Below are the code and all the weights of a small trained network. Each question names an input and a class and asks about switching units off, where a switched-off unit gives its printed mean instead of its output.

import numpy as np


def w(rows, s, z=0):
    codes = np.array(rows[::2]) - 128.0
    scale = np.full(codes.shape[1], s)
    scale[-1] = z or s
    return codes * scale


def f(y):
    return y / 2 * (1 + np.tanh(0.7978845608 * (y + 0.044715 * y**3)))


def log_softmax(a):
    a = a - a.max(-1, keepdims=True)
    return a - np.log(np.exp(a).sum(-1, keepdims=True))


def net(x, mask):
    res = np.array(x, float).reshape(1, 5) / 4 @ E
    y = f(res @ A[0][:, :-1].T + A[0][:, -1])
    res = res + np.where(mask, y, B[0][:, -1]) @ B[0][:, :-1]
    return log_softmax(res[-1] @ U[:, :-1].T + U[:, -1])


A, B = {}, {}
E = w([
[129,120,82,199,101,135,128,137,247,113,73,87],'x0',
[166,104,85,158,128,68,179,69,124,161,179,150],'x1',
[160,106,182,162,85,98,234,160,113,176,161,120],'x2',
[56,115,85,83,79,161,145,95,131,180,70,174],'x3',
[207,129,191,125,120,91,99,167,186,110,66,201],'x4',
],0.012)
A[0] = w([
[101,88,131,146,48,148,186,115,138,238,177,85,168],'neuron 0',
[127,106,35,128,90,127,156,130,167,191,148,13,124],'neuron 1',
[216,81,182,250,123,75,145,169,187,118,113,132,91],'neuron 2',
[154,213,154,135,255,115,19,217,73,98,141,56,212],'neuron 3',
[144,191,230,134,182,112,165,117,63,172,118,146,185],'neuron 4',
[131,81,57,180,63,169,180,101,57,142,239,108,131],'neuron 5',
[21,159,28,69,176,116,82,94,19,188,125,194,220],'neuron 6',
[129,108,138,131,154,117,58,121,72,118,147,145,211],'neuron 7',
[118,176,90,129,155,148,51,104,183,144,8,192,254],'neuron 8',
[104,151,176,180,123,63,139,147,190,220,37,218,197],'neuron 9',
],0.0073,0.0034)
B[0] = w([
[49,119,64,93,108,43,151,169,144,85,147,173,195],'neuron 0',
[143,186,105,213,131,119,223,167,128,175,96,76,179],'neuron 1',
[149,122,134,79,127,217,180,90,73,178,60,210,235],'neuron 2',
[39,74,158,99,103,93,150,172,88,101,88,199,234],'neuron 3',
[192,75,111,156,130,165,120,173,93,106,254,166,189],'neuron 4',
[72,99,111,105,214,17,67,122,223,79,150,81,200],'neuron 5',
[129,62,103,72,200,184,211,34,62,198,88,217,251],'neuron 6',
[107,75,146,47,121,151,183,126,74,81,176,130,173],'neuron 7',
[205,64,91,104,85,197,132,182,106,38,104,109,230],'neuron 8',
[154,79,200,146,164,144,157,233,154,64,197,109,212],'neuron 9',
],0.0073,0.013)
U = w([
[118,60,158,78,148,133,74,200,116,46,127,153,223],'0',
[85,142,113,135,64,176,33,165,137,78,42,89,94],'1',
[100,145,38,193,111,106,167,182,143,146,137,115,128],'2',
[30,108,98,92,171,83,107,64,102,167,121,113,6],'3',
[102,94,135,83,153,175,139,61,65,134,85,255,230],'4',
[230,101,184,134,107,193,190,97,106,204,140,152,61],'5',
[130,140,135,83,133,76,73,107,89,156,172,138,25],'6',
[180,234,127,150,61,156,28,101,65,179,190,75,2],'7',
],0.0084,0.0036)

Each question gives the input, the list of numbers given to net, and the class t.
The units are the neurons (one row each of A and B). Each row of codes is followed by its name. A weight is (code - 128) times the scale printed after its matrix; where a second scale follows, it is the last column's (A, B and U).
mask holds one flag per neuron, in row order. A switched-off neuron (its flag False) gives its mean, the last column of its row in B, instead of its output. The means were averaged over made-up inputs and are rounded, as every weight is.
A unit's drop is (log p(t) with every unit on - log p(t) with that unit switched off) / (log p(t) with every unit on - log p(t) with every unit switched off).
The circuit of an input: a set's keep is (log p(t) with only the set's units on - log p(t) with every unit switched off) / (log p(t) with every unit on - log p(t) with every unit switched off). Starting from all 10 units, units are removed one at a time, each time the one whose removal leaves the highest keep (on an exact tie, the one counted first), for as long as the keep stays at least 0.8.
units of the circuit, in order: the units of the circuit, biggest drop first
most important unit: the unit with the biggest drop
top k neurons: the k neurons with the biggest drops, biggest first
drop of u: that unit's drop, to one decimal
input [5,-2,1,-6,-7], class 2: units of the circuit, in order : [neuron 1]
input [-6,-3,2,0,-8], class 3: top 4 neurons : [neuron 5; neuron 2; neuron 8; neuron 0]
input [5,-1,5,-6,3], class 5: units of the circuit, in order : [neuron 2; neuron 6]
input [3,-2,2,-2,0], class 5: units of the circuit, in order : [neuron 5; neuron 3]
input [-7,-5,-7,-6,1], class 4: top 2 neurons : [neuron 6; neuron 9]
input [8,-2,-1,0,-2], class 1: units of the circuit, in order : [neuron 6; neuron 4]
input [-1,-4,4,-8,4], class 4: top 2 neurons : [neuron 2; neuron 3]
input [-1,1,8,-6,-2], class 6: units of the circuit, in order : [neuron 5; neuron 8]
input [0,5,2,-2,-7], class 3: top 2 neurons : [neuron 5; neuron 8]
input [4,8,-4,3,-5], class 2: top 3 neurons : [neuron 1; neuron 2; neuron 3]
input [-4,4,5,-4,-5], class 6: units of the circuit, in order : [neuron 4; neuron 8; neuron 5]
input [8,-7,3,4,1], class 1: top 3 neurons : [neuron 6; neuron 4; neuron 3]
input [-4,-1,7,8,4], class 0: units of the circuit, in order : [neuron 9; neuron 2]
input [3,7,-5,8,7], class 0: units of the circuit, in order : [neuron 9]
input [4,2,-5,6,3], class 0: top 2 neurons : [neuron 8; neuron 9]
input [6,4,-6,-7,1], class 4: top 4 neurons : [neuron 2; neuron 9; neuron 5; neuron 3]
input [-4,4,5,5,-2], class 3: top 2 neurons : [neuron 5; neuron 2]
input [5,7,-7,2,3], class 0: top 3 neurons : [neuron 8; neuron 9; neuron 6]
input [3,0,3,2,3], class 5: top 3 neurons : [neuron 5; neuron 3; neuron 2]
input [0,-5,8,-7,2], class 5: most important unit : neuron 2
input [-3,-4,3,1,2], class 0: drop of neuron 0 : -0.1
input [-1,-4,-5,7,7], class 0: drop of neuron 8 : 0.3
